Small tables with named rows and columns. After each table, cells are looked up by row and column.

fum.tsv
	buno	kol	limape
veta	0.800	0.800	0.453
mosusop	0.330	0.330	0.496
milapav	0.404	0.404	0.324
bazibe	0.842	0.842	0.563
zotovun	0.676	0.676	0.628
nuv	0.466	0.466	0.642
lugodub	0.632	0.632	0.842
felono	0.406	0.406	0.426
vozono	0.429	0.429	0.400
zimola	0.338	0.338	0.887
ket	0.205	0.205	0.415

ket, limape: 0.415
bazibe, buno: 0.842
lugodub, kol: 0.632
zimola, kol: 0.338
vozono, buno: 0.429
nuv, buno: 0.466
zotovun, kol: 0.676
zotovun, buno: 0.676
veta, limape: 0.453
felono, kol: 0.406
zimola, buno: 0.338
ket, kol: 0.205
Row with the largest buno: bazibe

fabiseb =
	roz	rup	riluf
bot	177	154	131
vivar	138	44	137
busonu	147	180	217

riluf of busonu = 217
roz of busonu = 147
roz of bot = 177
rup of bot = 154
rup of vivar = 44
riluf of bot = 131
roz of vivar = 138
riluf of vivar = 137
rup of busonu = 180

Table zuvu
|  | bop | sofo | guna |
|---|---|---|---|
| rogunag | 222 | 179 | 21 |
| zafi | 204 | 240 | 177 |
| nibisak | 174 | 234 | 247 |

What is the bop of nibisak in zuvu?
174
What is the bop of rogunag in zuvu?
222
What is the sofo of zafi in zuvu?
240
What is the bop of zafi in zuvu?
204
What is the sofo of nibisak in zuvu?
234
What is the guna of zafi in zuvu?
177
What is the guna of rogunag in zuvu?
21
What is the guna of nibisak in zuvu?
247
What is the sofo of rogunag in zuvu?
179
Row with the largest bop: rogunag

rason
         zit   tapi
ker    78198  17737
raru   53609  18532
fupak  49840  23724
vepi   57049  18420

What is the tapi of ker in rason? 17737
What is the zit of ker in rason? 78198
What is the zit of vepi in rason? 57049
What is the tapi of fupak in rason? 23724
What is the tapi of vepi in rason? 18420
What is the tapi of raru in rason? 18532
What is the zit of fupak in rason? 49840
What is the zit of raru in rason? 53609

gor =
cols = vul, sapini
nevavit: [171, 108]
vuli: [81, 89]
kofa: [172, 169]
lar: [186, 208]
vep: [135, 48]
vuke: [122, 172]
ves: [185, 159]
tamiso: [159, 212]
gab: [136, 204]
sodov: [184, 5]
relineb: [99, 164]

sapini of vep is 48
vul of kofa is 172
vul of relineb is 99
vul of sodov is 184
vul of gab is 136
vul of vep is 135
vul of vuke is 122
sapini of ves is 159
sapini of nevavit is 108
sapini of vuke is 172
sapini of sodov is 5
vul of ves is 185
sapini of kofa is 169
vul of vuli is 81
vul of lar is 186

setek:
         refifuz   tagivo      nup      ped     sifa    sikod
nul      -16.760  -12.297  -19.922  -16.279  -15.661  -32.037
lum      -22.100   -3.922  -61.348  -11.497  -27.596  -86.657
pel      -22.094   -4.186  -63.307  -10.945  -27.706  -87.380
vudate   -15.835  -13.377  -17.260  -15.808  -15.066  -25.106
gosuvel   -9.692  -20.042   -3.052  -12.906  -13.846   27.709
gapega   -12.773  -49.593  -87.359   26.254  -14.342  -98.309
muruga     3.953  -34.133   21.706  -13.242  -27.271   57.996
bugo     -13.195  -16.743   -9.254  -14.185  -14.025    4.240
lakina   -15.554  -13.936  -15.494  -15.203  -14.649  -19.069
siregi     3.543  -34.171   21.451  -13.436  -27.179   58.052
sogili   -21.464   -5.539  -48.986  -15.154  -26.444  -78.530
kabozel    1.133  -32.994   17.309  -12.644  -21.698   56.265

nup of gapega is -87.359
refifuz of kabozel is 1.133
sikod of bugo is 4.240
sifa of gapega is -14.342
sifa of pel is -27.706
sifa of siregi is -27.179
tagivo of muruga is -34.133
tagivo of lakina is -13.936
ped of lum is -11.497
Row with the largest tagivo: lum

Table teg
        zum  vuvena  bibulam  guv  lusanu  mumuke  ripitam  lev
bila     29     156      128  105      57     123      152   76
kabo    186      82      119   83     107      94      169  127
gozozo  105     128       97  114      19     150      202  169
ral      84      53       67  131     108      22       85  153
zib      89     160       55   84     161     110       61  174

zib, lev => 174
gozozo, guv => 114
ral, ripitam => 85
kabo, zum => 186
zib, mumuke => 110
ral, lusanu => 108
bila, guv => 105
zib, zum => 89
zib, ripitam => 61
kabo, guv => 83
ral, bibulam => 67
kabo, lev => 127
zib, bibulam => 55
Row with the largest guv: ral

kofig:
columns: dopa, gor, bovo, zepi, kure, zun, zam, ker, dabak, geleg
bimakop: [58732, 24080, 59723, 46981, 55948, 54297, 56129, 78025, 64054, 64217]
sivozuz: [58970, 24080, 62847, 47962, 60444, 57592, 55998, 74238, 65314, 66533]
zili: [58058, 24080, 64879, 45225, 61444, 58324, 53418, 75215, 66885, 68605]
mapa: [55097, 24080, 64231, 36746, 57759, 53430, 45944, 85236, 66648, 68518]
kozazop: [58447, 24080, 61164, 48428, 55820, 54082, 52149, 78304, 60871, 62311]
sufe: [52568, 24080, 66595, 27452, 56637, 48636, 37278, 92738, 60001, 66741]
limufu: [53633, 24080, 57377, 27434, 51553, 49156, 46955, 96836, 74337, 72847]
dem: [58997, 24080, 63932, 53778, 58315, 58000, 49635, 74423, 62293, 62561]
giful: [51706, 24080, 68936, 25479, 58475, 50320, 32724, 95129, 65731, 71061]
dulu: [59819, 24080, 62926, 54746, 60443, 59093, 56399, 71582, 63869, 64054]
ful: [54350, 24080, 69801, 45719, 57933, 56045, 30828, 84567, 59973, 62823]

What is the dopa of sivozuz in kofig?
58970
What is the zepi of bimakop in kofig?
46981
What is the zun of kozazop in kofig?
54082
What is the zepi of sufe in kofig?
27452
What is the gor of ful in kofig?
24080
What is the bovo of mapa in kofig?
64231
What is the geleg of zili in kofig?
68605
What is the dopa of giful in kofig?
51706
What is the gor of limufu in kofig?
24080
What is the kure of giful in kofig?
58475
What is the ker of mapa in kofig?
85236
What is the dopa of dulu in kofig?
59819
What is the dabak of dem in kofig?
62293
What is the dabak of zili in kofig?
66885
What is the dabak of giful in kofig?
65731
What is the geleg of sivozuz in kofig?
66533
What is the bovo of dem in kofig?
63932
What is the zam of giful in kofig?
32724
What is the kure of mapa in kofig?
57759
Which row has the largest zepi? dulu

